[[-16  16 -45 -13  -7  86 -45]
 [ 57   0  30 -65  35 -58  30]
 [  3  40 -47  26 -42 -30 -47]] | 3

[[  5   2 -48  58 -52  -1  -7]
 [-50  75  24 -64  15  13  60]
 [-12  -8  -8 -61 -91   4  -8]] | -12

[[ -31   44   42  -19   18]
 [-102  -24  -14  -40   51]
 [ -47  -12    8 -106  -49]] | -47

[[  9 -45   0  41 -25  31 -30]
 [-14 -45  48  50 -41  30 -91]
 [  2 -40  -7  12   1  23 -23]] | 2

[[ 39  46 -44  11   9 -36]
 [112  91  87  44 -54  88]
 [-44 -40 -43 -35 -55  23]] | -44

[[-37   9 100  32]
 [-43 106  76  42]
 [ 33 -38  -3  -5]] | 33

[[ 18  73  99  27  -9]
 [ -7  -5  21 -10  80]
 [-54 -28  28 -20 -34]] | -54

[[ -6 -13   0 -35 -14]
 [-89 -20  33 -28  -7]
 [-43 -12  29 -14  14]] | -43

[[-23  21  48  39  26  -2 -48]
 [ -4  32 -65  12  -9  45  11]
 [-95 -25  41  46 -41 -32  94]] | -95
---
array([[ -1,  -9, -33,  20,   8,   2,  35],
       [-24, -13, -14,  18,   1, -47,   7],
       [-16,  18,  15,  33,  17,  -3,  24]]) ==> 24

array([[ 128,  265,   93,  -39],
       [ 737, -314,  237, -714]]) ==> 237

array([7794, 9162, 2086, 4038, 6498, 6771]) ==> 6771

array([8161, 1427, 9916, 4371, 5193, 6150, 6000]) ==> 6150

array([[32, 75, 31, 71, 31, 80, 72],
       [68, 65, 35, 33, 54, 17, 50]]) ==> 72

array([ 20, -23, -20,  33, -34]) ==> -20

array([[13, 96, 66, 77, 73],
       [64, 60, 71, 58, 56]]) ==> 73

array([ 60, 179, 171, 253,  27, 125, 238]) ==> 179

array([-540, -241,  595, -689, -486]) ==> -486

array([515, 124, 800, 977]) ==> 515
---
array([[ 0.227, -0.001, -0.132, -0.146,  0.111, -0.164, -0.046],
       [-0.109,  0.081,  0.008,  0.116,  0.133,  0.064, -0.129]])	-0.132

array([[ 0.11,  0.09, -0.08, -0.16, -0.03, -0.02, -0.16],
       [ 0.20, -0.01, -0.08, -0.10,  0.13,  0.10, -0.10]])	-0.08

array([[ 1.561, -1.638, -0.868, -2.045, -0.948,  1.864, -1.925],
       [ 1.266, -0.612,  2.002, -1.053, -1.918,  1.603,  0.265]])	-0.868

array([[ 0.173, -0.168, -0.153, -0.127],
       [-0.003, -0.032, -0.153, -0.044]])	-0.153

array([[ 1.66,  0.53,  0.72, -0.70,  1.37,  0.87],
       [ 1.66,  1.17, -1.88,  0.45,  1.84, -1.70]])	0.72

array([[  -4.06,  -65.72,   94.34,   27.30,   -0.57,  -38.61, -154.63],
       [ 196.39,  -65.72,    4.40,  115.83, -138.70,  -17.87,  -52.15]])	94.34

array([[  4.638,  -3.976, -12.787,   7.466,   2.380,  -4.019],
       [  3.279,   6.256,  16.222,  -2.472,  -0.610,  17.425]])	-12.787

array([[ 0.3, -0.3,  0.1,  0.5,  0.0,  0.6],
       [-0.3, -0.1,  1.5, -1.4, -0.2,  0.7]])	0.1
---
((0.12, 0.05, 0.07, -0.09, -0.03, 0.06), (-0.07, 0.17, -0.13, -0.01, -0.01, -0.15))	0.17, 0.12
(2.9, 100.6, 27.5, -23.7, -172.2)	100.6, 27.5
((0.103, 0.161, 0.076, 0.043, -0.004, -0.055, 0.003), (0.080, -0.136, 0.129, -0.014, 0.123, 0.118, 0.141))	0.161, 0.141
(1.68, -0.18, 1.35, -1.76, 1.91, 0.57)	1.91, 1.68
(-7.88, -17.31, -0.61, 10.63, -0.02)	10.63, -0.02
(-0.14, -0.13, 0.02, 0.14, -0.08)	0.14, 0.02
((124.6, -2.2, -46.0, 63.6, 73.8, 2.9, 123.1), (22.5, -11.9, 12.3, -178.3, 129.3, -34.9, 83.4), (-71.7, -102.3, 153.2, 242.7, 143.0, -17.4, 74.9))	242.7, 153.2
((-0.8, 8.3, 19.0, 19.2), (10.4, -12.2, 18.0, -2.2), (19.5, -3.0, 3.0, -21.0))	19.5, 19.2
((-0.018, 0.122, -0.095, 0.092, -0.180), (0.073, -0.058, 0.037, 0.004, -0.044), (-0.192, 0.007, -0.218, 0.000, -0.095))	0.122, 0.092
---
array([ -13,  170, -649, -799,  510, -304]) Answer: -799

array([[-307,  560,  277,   14],
       [ 831,    2, -773,  -35]]) Answer: 2

array([ 14, 178,  94, 247, 108, 186]) Answer: 247

array([68, 53, 40, 26,  8, 91, 66]) Answer: 8

array([[-859,  505, -336, -783],
       [ 622,  -24, -607, -784]]) Answer: -24

array([[-501, -165,  166, -887],
       [-584,  925, -772, -523],
       [-514,  283, -297, -667]]) Answer: 283
---
5249,2474,6637,4881,4384,5441
4343,4603,4553,2008,9349,5999
3370,4438,4104,4798,4605,4917
value 2474

39,267,95,621,383
203,-759,-759,-474,-470
-298,-505,-208,-474,-107
value 267

24,46,21,28,24,76
24,28,20,32,30,66
72,47,28,18,39,65
value 46

2,2,2,3,2,2,2
2,5,3,7,6,6,4
2,3,2,4,3,3,3
value 2

473,470,439,415
604,554,324,86
322,355,561,836
value 470

4425,4421,7487,4879
4705,3802,2329,7803
5106,5380,3440,4130
value 4421

529,480,571,542,549,512
-718,-202,-917,-765,-884,-227
358,401,342,351,342,396
value 480

58,34,80,91
50,23,69,47
86,58,70,73
value 34

313,617,380,456,356,587
270,451,545,225,625,508
365,75,801,419,469,344
value 617

97,165,138,158,158
132,133,141,126,219
108,119,120,115,22
value 165
---
[-97  80 -45  -8] gives -8, -97

[[ 88   6  23 -24]
 [ 28 -62 -15  14]] gives -24, 28

[-99 -50  78 -33 -35  48] gives 48, -99

[ 10 -88 -20 -64  88] gives 88, 10

[ 70  19 -71 -94 -44 -18  83] gives 83, 70

[ 58 -27  39  47 -57  43 -98] gives -98, 58

[[-80 -17 -88 -58  58]
 [ -8  83 -45  86 -53]] gives 58, -8

[[-14 -72  46  74  18 -85  18]
 [  2 -93  30  31  25 -31  70]
 [-62  14  65  84  -7  18 -34]] gives 18, -62

[  -3 -110   55   68] gives 68, -3

[[ 75  44 -96 -31   5 -55  -1]
 [-13 -40 -22 -75  13 -10  37]
 [-10 -28 -13 -55   9  -7  28]] gives -1, -10
---
[[ 11  -4  -9  94 -22]
 [ -6 -58  -6  37 -31]]: 11, -31

[[-45 -37  62  26  -7 -34]
 [ 54 -99  59  42 -32  93]
 [ 94  16 -79 -38  -7  23]]: -45, 23

[[-10 -42  87 -94]
 [ 21 -15  65 -65]]: -10, -65

[[-98  17  45  78   7]
 [ 98 -70 -25 -71 -10]]: -98, -10

[[-44 -37  28  32]
 [ -1   7  -5   8]
 [-84 -27  57  42]]: -44, 42

[ -45   -7 -103   73]: -45, 73

[[ 48 -23  89  81]
 [ 15 -16  26  -6]
 [ 55  41  30  95]]: 48, 95

[ 10 -87 -73  -4  77]: 10, 77
